Below are the code and all the weights of a small trained network. Each question names an input and a target symbol and asks about switching units off, where a switched-off unit gives its printed mean instead of its output.

import numpy as np


def w(rows, s, z=0):
    codes = np.array(rows[::2]) - 128.0
    scale = np.full(codes.shape[1], s)
    scale[-1] = z or s
    return codes * scale


def f(y):
    return np.maximum(y, 0)


def softmax(a):
    e = np.exp(a - a.max(-1, keepdims=True))
    return e / e.sum(-1, keepdims=True)


def log_softmax(a):
    a = a - a.max(-1, keepdims=True)
    return a - np.log(np.exp(a).sum(-1, keepdims=True))


def net(x, mask):
    ids = ['ΓΔΘΞΨΩαεζηλπστφ'.index(c) for c in x.split()]
    T = len(ids)
    res = E[ids] + P[:T]
    u = 0
    for l in range(2):
        q, k, v = (res @ M[l].T for M in (Q, K, V))
        z = softmax(np.where(np.tri(T) > 0, q @ k.T / 3**0.5, -1e9)) @ v
        res = res + np.where(mask[u], z, O[l][:, -1]) @ O[l][:, :-1]
        u += 1
        y = f(res @ A[l][:, :-1].T + A[l][:, -1])
        res = res + np.where(mask[u : u + 12], y, B[l][:, -1]) @ B[l][:, :-1]
        u += 12
    return log_softmax(res[-1] @ U[:, :-1].T + U[:, -1])


Q, K, V, O, A, B = {}, {}, {}, {}, {}, {}
E = w([
[120,55,156],'Γ',
[86,155,131],'Δ',
[113,54,164],'Θ',
[115,63,152],'Ξ',
[71,165,137],'Ψ',
[148,106,80],'Ω',
[170,117,84],'α',
[94,180,113],'ε',
[159,198,143],'ζ',
[91,86,117],'η',
[68,152,124],'λ',
[162,160,155],'π',
[115,141,163],'σ',
[120,143,163],'τ',
[193,251,50],'φ',
],0.023)
P = w([
[55,242,118],'0',
[176,173,101],'1',
[211,229,127],'2',
[232,253,128],'3',
[180,236,90],'4',
[141,194,71],'5',
],0.0032)
Q[0] = w([
[140,102,254],'0.h0',
[166,103,2],'0.h0',
[35,87,163],'0.h0',
],0.006)
K[0] = w([
[151,105,157],'0.h0',
[75,110,151],'0.h0',
[152,110,2],'0.h0',
],0.0089)
V[0] = w([
[33,30,217],'0.h0',
[186,147,254],'0.h0',
[40,133,240],'0.h0',
],0.0062)
O[0] = w([
[87,71,141,4],'0.h0',
[185,254,170,142],'0.h0',
[48,152,155,141],'0.h0',
],0.007,0.0025)
A[0] = w([
[170,179,195,212],'0.n0',
[209,134,69,81],'0.n1',
[200,148,96,95],'0.n2',
[209,117,83,105],'0.n3',
[168,143,254,192],'0.n4',
[103,198,26,112],'0.n5',
[148,119,120,2],'0.n6',
[73,105,165,47],'0.n7',
[20,228,232,108],'0.n8',
[230,66,158,172],'0.n9',
[54,246,122,189],'0.n10',
[145,239,127,32],'0.n11',
],0.0093,0.0059)
B[0] = w([
[137,181,98,220],'0.n0',
[123,87,207,172],'0.n1',
[51,125,113,174],'0.n2',
[163,111,162,167],'0.n3',
[123,208,116,195],'0.n4',
[102,97,151,198],'0.n5',
[62,238,143,128],'0.n6',
[139,81,200,136],'0.n7',
[192,26,147,213],'0.n8',
[154,183,2,169],'0.n9',
[165,85,96,254],'0.n10',
[34,117,99,201],'0.n11',
],0.0073,0.0099)
Q[1] = w([
[88,96,189],'1.h0',
[169,125,118],'1.h0',
[125,173,253],'1.h0',
],0.011)
K[1] = w([
[245,96,159],'1.h0',
[149,183,113],'1.h0',
[120,44,104],'1.h0',
],0.012)
V[1] = w([
[28,20,29],'1.h0',
[208,74,174],'1.h0',
[2,216,174],'1.h0',
],0.0087)
O[1] = w([
[70,21,65,176],'1.h0',
[168,105,254,1],'1.h0',
[16,222,66,103],'1.h0',
],0.0084,0.0025)
A[1] = w([
[116,145,130,36],'1.n0',
[81,97,254,97],'1.n1',
[134,214,112,84],'1.n2',
[79,70,93,145],'1.n3',
[100,85,116,63],'1.n4',
[181,130,171,183],'1.n5',
[140,158,197,87],'1.n6',
[183,101,164,117],'1.n7',
[97,87,159,148],'1.n8',
[129,95,170,69],'1.n9',
[155,141,186,255],'1.n10',
[202,192,133,235],'1.n11',
],0.013,0.0055)
B[1] = w([
[130,66,53,133],'1.n0',
[84,161,201,166],'1.n1',
[157,32,120,253],'1.n2',
[168,120,164,229],'1.n3',
[181,46,130,173],'1.n4',
[190,238,134,172],'1.n5',
[198,121,28,141],'1.n6',
[212,158,122,179],'1.n7',
[66,143,178,180],'1.n8',
[193,135,191,160],'1.n9',
[119,227,151,176],'1.n10',
[3,140,150,255],'1.n11',
],0.0064,0.011)
U = w([
[66,129,156,16],'Γ',
[138,138,154,138],'Δ',
[66,145,183,8],'Θ',
[64,125,163,69],'Ξ',
[135,145,168,35],'Ψ',
[184,121,82,123],'Ω',
[215,173,74,62],'α',
[125,104,98,121],'ε',
[27,158,125,138],'ζ',
[80,96,108,162],'η',
[113,112,136,171],'λ',
[50,209,151,218],'π',
[147,206,150,242],'σ',
[147,211,145,179],'τ',
[138,130,2,2],'φ',
],0.01,0.0049)

Each question gives the input, a string of symbols that net reads in full, and the target symbol t.
The units are the heads (3 rows each of Q, K, V and O) and the neurons (one row each of A and B). Each row of codes is followed by its name. A weight is (code - 128) times the scale printed after its matrix; where a second scale follows, it is the last column's (O, A, B and U).
mask holds one flag per unit, layer by layer, with each layer's heads first. A switched-off unit (its flag False) gives its mean, the last column of its rows in O or B, instead of its output. The means were averaged over made-up inputs and are rounded, as every weight is.
A unit's drop is (log p(t) with every unit on - log p(t) with that unit switched off) / (log p(t) with every unit on - log p(t) with every unit switched off).
The circuit of an input: a set's keep is (log p(t) with only the set's units on - log p(t) with every unit switched off) / (log p(t) with every unit on - log p(t) with every unit switched off). Starting from the 12 units with the biggest drops (on a tie, the unit counted first), units are removed one at a time, each time the one whose removal leaves the highest keep (on an exact tie, the one counted first), for as long as the keep stays at least 0.8.
units of the circuit, in order: the units of the circuit, biggest drop first
unit that matters most: the unit with the biggest drop
k most important neurons: the k neurons with the biggest drops, biggest first
top k neurons in layer l: the k neurons of layer l with the biggest drops, biggest first
drop when u is switched off: that unit's drop, to one decimal
input π σ π λ α, target π: units of the circuit, in order => [1.n11, 1.h0, 0.n4, 0.h0]
input Ω η Γ, target Ω: unit that matters most => 0.n9
input Δ ζ π φ Ξ, target φ: units of the circuit, in order => [0.n11, 0.h0, 1.h0, 0.n9]
input φ Ξ Δ, target φ: units of the circuit, in order => [0.n11, 0.n2, 1.h0, 0.h0]
input λ Γ φ ζ, target φ: units of the circuit, in order => [1.h0, 0.n11, 0.n2, 1.n2]
input φ Ψ Γ, target φ: 3 most important neurons => [0.n11, 0.n2, 0.n9]
input Ω ζ Δ φ φ Ω, target φ: units of the circuit, in order => [0.n11, 1.h0]
input φ Ξ Ψ, target φ: units of the circuit, in order => [0.n11, 0.n2, 1.h0, 0.h0]
input Ω Ξ Θ Ψ Δ σ, target σ: 2 most important neurons => [0.n11, 0.n2]
input τ ζ Ξ Δ Δ φ, target φ: units of the circuit, in order => [0.n11, 1.h0]
input Ψ φ ε, target φ: units of the circuit, in order => [1.h0, 0.n11, 0.n8, 0.n2]
input Ω φ ε, target φ: top 2 neurons in layer 0 => [0.n11, 0.n8]
input Δ Ω τ Γ τ, target τ: 2 most important neurons => [0.n11, 0.n2]
input ε π λ φ, target φ: units of the circuit, in order => [1.h0]
input Δ α σ σ, target σ: 2 most important neurons => [0.n8, 0.n11]
input τ Ω σ, target τ: top 2 neurons in layer 0 => [0.n11, 0.n8]
input Ω η Ω, target Ω: top 2 neurons in layer 0 => [0.n11, 0.n4]
input ζ Ω Ω ζ, target ζ: top 4 neurons in layer 0 => [0.n11, 0.n2, 0.n0, 0.n4]
input Ξ σ Ψ, target σ: top 4 neurons in layer 0 => [0.n8, 0.n11, 0.n2, 0.n10]
input Ξ π Ω Ξ, target π: top 2 neurons in layer 0 => [0.n9, 0.n4]
input Δ ζ φ σ, target φ: unit that matters most => 0.n11
input σ Ω φ ζ, target φ: top 4 neurons in layer 0 => [0.n11, 0.n2, 0.n0, 0.n8]
input π σ π ε Γ, target π: 2 most important neurons => [1.n11, 0.n4]
input σ Θ λ, target σ: 4 most important neurons => [0.n8, 0.n11, 0.n2, 1.n5]
input Ω Δ π Δ ζ, target π: top 2 neurons in layer 1 => [1.n11, 1.n4]
input Ω π π ε α, target π: drop when 0.n1 is switched off => 0.1
input σ τ λ ε σ Ξ, target σ: drop when 1.n3 is switched off => 0.0
input π Ω π ζ, target π: drop when 1.n2 is switched off => -0.3
